Here is a tiny trained network, its code and every weight. The questions are about switching its units off for an input and a target symbol, where a switched-off unit gives its printed mean instead of its output.

import numpy as np


def w(rows, s, z=0):
    codes = np.array(rows[::2]) - 128.0
    scale = np.full(codes.shape[1], s)
    scale[-1] = z or s
    return codes * scale


def f(y):
    return np.maximum(y, 0)


def softmax(a):
    e = np.exp(a - a.max(-1, keepdims=True))
    return e / e.sum(-1, keepdims=True)


def log_softmax(a):
    a = a - a.max(-1, keepdims=True)
    return a - np.log(np.exp(a).sum(-1, keepdims=True))


def net(x, mask):
    ids = ['αβγεηθλμστφψ'.index(c) for c in x.split()]
    T = len(ids)
    res = E[ids] + P[:T]
    u = 0
    for l in range(3):
        q, k, v = (res @ M[l].T for M in (Q, K, V))
        z = softmax(np.where(np.tri(T) > 0, q @ k.T / 3**0.5, -1e9)) @ v
        res = res + np.where(mask[u], z, O[l][:, -1]) @ O[l][:, :-1]
        u += 1
        y = f(res @ A[l][:, :-1].T + A[l][:, -1])
        res = res + np.where(mask[u : u + 8], y, B[l][:, -1]) @ B[l][:, :-1]
        u += 8
    return log_softmax(res[-1] @ U[:, :-1].T + U[:, -1])


Q, K, V, O, A, B = {}, {}, {}, {}, {}, {}
E = w([
[82,161,98,138],'α',
[67,130,155,122],'β',
[147,129,55,121],'γ',
[158,125,110,133],'ε',
[141,120,109,130],'η',
[142,118,108,130],'θ',
[160,57,95,122],'λ',
[88,96,108,132],'μ',
[141,121,133,124],'σ',
[247,107,165,126],'τ',
[241,253,141,131],'φ',
[172,103,159,101],'ψ',
],0.022)
P = w([
[142,144,117,139],'0',
[169,150,114,138],'1',
[117,132,173,7],'2',
[123,88,129,166],'3',
[197,153,144,155],'4',
[98,156,159,27],'5',
],0.013)
Q[0] = w([
[248,140,62,193],'L0H0',
[154,91,101,163],'L0H0',
[139,126,175,139],'L0H0',
],0.013)
K[0] = w([
[236,48,180,101],'L0H0',
[144,45,255,105],'L0H0',
[100,166,175,80],'L0H0',
],0.0091)
V[0] = w([
[137,155,108,78],'L0H0',
[125,2,174,216],'L0H0',
[79,166,174,121],'L0H0',
],0.008)
O[0] = w([
[45,241,255,201,188],'L0H0',
[214,148,108,123,2],'L0H0',
[224,83,129,62,20],'L0H0',
],0.0057,0.0044)
A[0] = w([
[130,166,37,204,9],'L0N0',
[255,142,88,20,67],'L0N1',
[100,126,198,131,124],'L0N2',
[119,43,87,124,85],'L0N3',
[82,47,175,150,199],'L0N4',
[70,225,185,222,136],'L0N5',
[193,137,99,119,112],'L0N6',
[125,171,190,74,253],'L0N7',
],0.0089,0.0043)
B[0] = w([
[148,58,254,181,170],'L0N0',
[113,95,147,79,205],'L0N1',
[177,55,162,113,156],'L0N2',
[100,176,135,171,152],'L0N3',
[173,70,148,113,165],'L0N4',
[241,105,142,125,229],'L0N5',
[104,170,94,111,175],'L0N6',
[59,133,53,51,254],'L0N7',
],0.0075,0.0068)
Q[1] = w([
[185,116,137,119],'L1H0',
[30,155,16,254],'L1H0',
[135,29,164,161],'L1H0',
],0.0073)
K[1] = w([
[174,87,246,68],'L1H0',
[139,147,88,254],'L1H0',
[151,27,148,163],'L1H0',
],0.0074)
V[1] = w([
[253,151,85,84],'L1H0',
[143,93,211,205],'L1H0',
[98,22,210,138],'L1H0',
],0.0048)
O[1] = w([
[92,89,246,108,253],'L1H0',
[67,85,133,163,18],'L1H0',
[141,109,130,78,63],'L1H0',
],0.011,0.0034)
A[1] = w([
[20,139,26,52,143],'L1N0',
[97,165,234,88,177],'L1N1',
[125,2,109,185,130],'L1N2',
[142,88,152,214,121],'L1N3',
[84,217,8,223,189],'L1N4',
[80,83,60,75,1],'L1N5',
[109,44,49,128,32],'L1N6',
[84,208,24,218,74],'L1N7',
],0.0086,0.0053)
B[1] = w([
[137,141,15,96,208],'L1N0',
[122,95,17,147,255],'L1N1',
[67,116,178,73,182],'L1N2',
[255,128,157,92,164],'L1N3',
[108,123,225,232,169],'L1N4',
[123,240,129,192,154],'L1N5',
[79,115,17,166,141],'L1N6',
[17,128,244,81,142],'L1N7',
],0.0069,0.0077)
Q[2] = w([
[169,170,83,48],'L2H0',
[251,175,215,86],'L2H0',
[255,42,16,197],'L2H0',
],0.0065)
K[2] = w([
[196,189,100,164],'L2H0',
[250,155,95,93],'L2H0',
[127,1,85,56],'L2H0',
],0.0068)
V[2] = w([
[38,73,30,222],'L2H0',
[155,233,138,134],'L2H0',
[254,67,163,142],'L2H0',
],0.0093)
O[2] = w([
[207,254,238,88,1],'L2H0',
[3,99,137,250,171],'L2H0',
[203,148,102,173,208],'L2H0',
],0.0092,0.0065)
A[2] = w([
[183,120,150,215,121],'L2N0',
[163,147,193,94,225],'L2N1',
[131,164,78,75,99],'L2N2',
[215,97,187,176,126],'L2N3',
[82,64,146,50,113],'L2N4',
[63,138,251,138,146],'L2N5',
[95,201,175,166,245],'L2N6',
[79,118,68,133,90],'L2N7',
],0.012)
B[2] = w([
[83,104,177,86,204],'L2N0',
[82,224,112,133,213],'L2N1',
[115,45,164,154,204],'L2N2',
[203,144,162,146,196],'L2N3',
[111,176,151,138,195],'L2N4',
[63,87,189,24,171],'L2N5',
[142,181,41,248,198],'L2N6',
[169,174,187,77,251],'L2N7',
],0.012,0.011)
U = w([
[55,121,111,136,28],'α',
[82,118,136,41,154],'β',
[106,128,240,133,79],'γ',
[137,118,120,176,122],'ε',
[116,132,115,150,118],'η',
[115,132,114,152,110],'θ',
[189,151,169,100,85],'λ',
[121,184,108,99,27],'μ',
[124,142,7,139,177],'σ',
[184,81,118,138,125],'τ',
[70,34,156,180,177],'φ',
[114,116,27,97,254],'ψ',
],0.013,0.0083)

Each question gives the input, a string of symbols that net reads in full, and the target symbol t.
The units are the heads (3 rows each of Q, K, V and O) and the neurons (one row each of A and B). Each row of codes is followed by its name. A weight is (code - 128) times the scale printed after its matrix; where a second scale follows, it is the last column's (O, A, B and U).
mask holds one flag per unit, layer by layer, with each layer's heads first. A switched-off unit (its flag False) gives its mean, the last column of its rows in O or B, instead of its output. The means were averaged over made-up inputs and are rounded, as every weight is.
A unit's drop is (log p(t) with every unit on - log p(t) with that unit switched off) / (log p(t) with every unit on - log p(t) with every unit switched off).
The circuit of an input: a set's keep is (log p(t) with only the set's units on - log p(t) with every unit switched off) / (log p(t) with every unit on - log p(t) with every unit switched off). Starting from the 12 units with the biggest drops (on a tie, the unit counted first), units are removed one at a time, each time the one whose removal leaves the highest keep (on an exact tie, the one counted first), for as long as the keep stays at least 0.8.
circuit, biggest first: the units of the circuit, biggest drop first
k most important neurons: the k neurons with the biggest drops, biggest first
k most important neurons of layer l: the k neurons of layer l with the biggest drops, biggest first
input θ φ γ η, target γ: circuit, biggest first => [L2H0]
input ε σ λ φ θ, target φ: circuit, biggest first => [L0N5 L1N1 L2H0 L1N0]
input γ γ γ ε, target γ: 2 most important neurons of layer 0 => [L0N7 L0N1]
input λ τ λ α, target λ: circuit, biggest first => [L2H0 L0N5]
input α ε θ γ θ α, target ψ: 2 most important neurons of layer 0 => [L0N1 L0N5]
input γ σ θ φ ε, target φ: 2 most important neurons => [L0N5 L1N1]
input ε ψ γ θ, target γ: 2 most important neurons of layer 1 => [L1N0 L1N1]
input σ ε φ μ α, target φ: circuit, biggest first => [L0N5 L2H0 L1N0]
input γ α α μ σ, target σ: 3 most important neurons => [L2N6 L2N7 L2N0]
input η α γ α, target γ: 2 most important neurons => [L0N7 L2N5]
input γ α ε φ τ, target φ: circuit, biggest first => [L2H0 L2N0]
input σ γ η λ γ, target λ: 2 most important neurons of layer 2 => [L2N3 L2N6]
input φ γ φ, target ψ: circuit, biggest first => [L1N1 L0N7]
input γ α ε α, target γ: most important neuron => [L0N7]
input γ φ γ λ α, target λ: circuit, biggest first => [L0N5 L2H0 L0H0]
input λ φ τ, target β: 3 most important neurons => [L2N7 L2N6 L0N7]
input γ γ σ τ, target τ: circuit, biggest first => [L2H0 L0H0]
input ε β φ γ γ, target φ: circuit, biggest first => [L0N7 L1N1 L2H0 L1N0]
input μ γ γ σ, target γ: 4 most important neurons => [L1N1 L0N7 L1N0 L2N5]
input η ε λ φ σ, target φ: circuit, biggest first => [L0N5 L2H0 L1N0]
input φ γ β φ η, target φ: circuit, biggest first => [L2H0 L1N1]
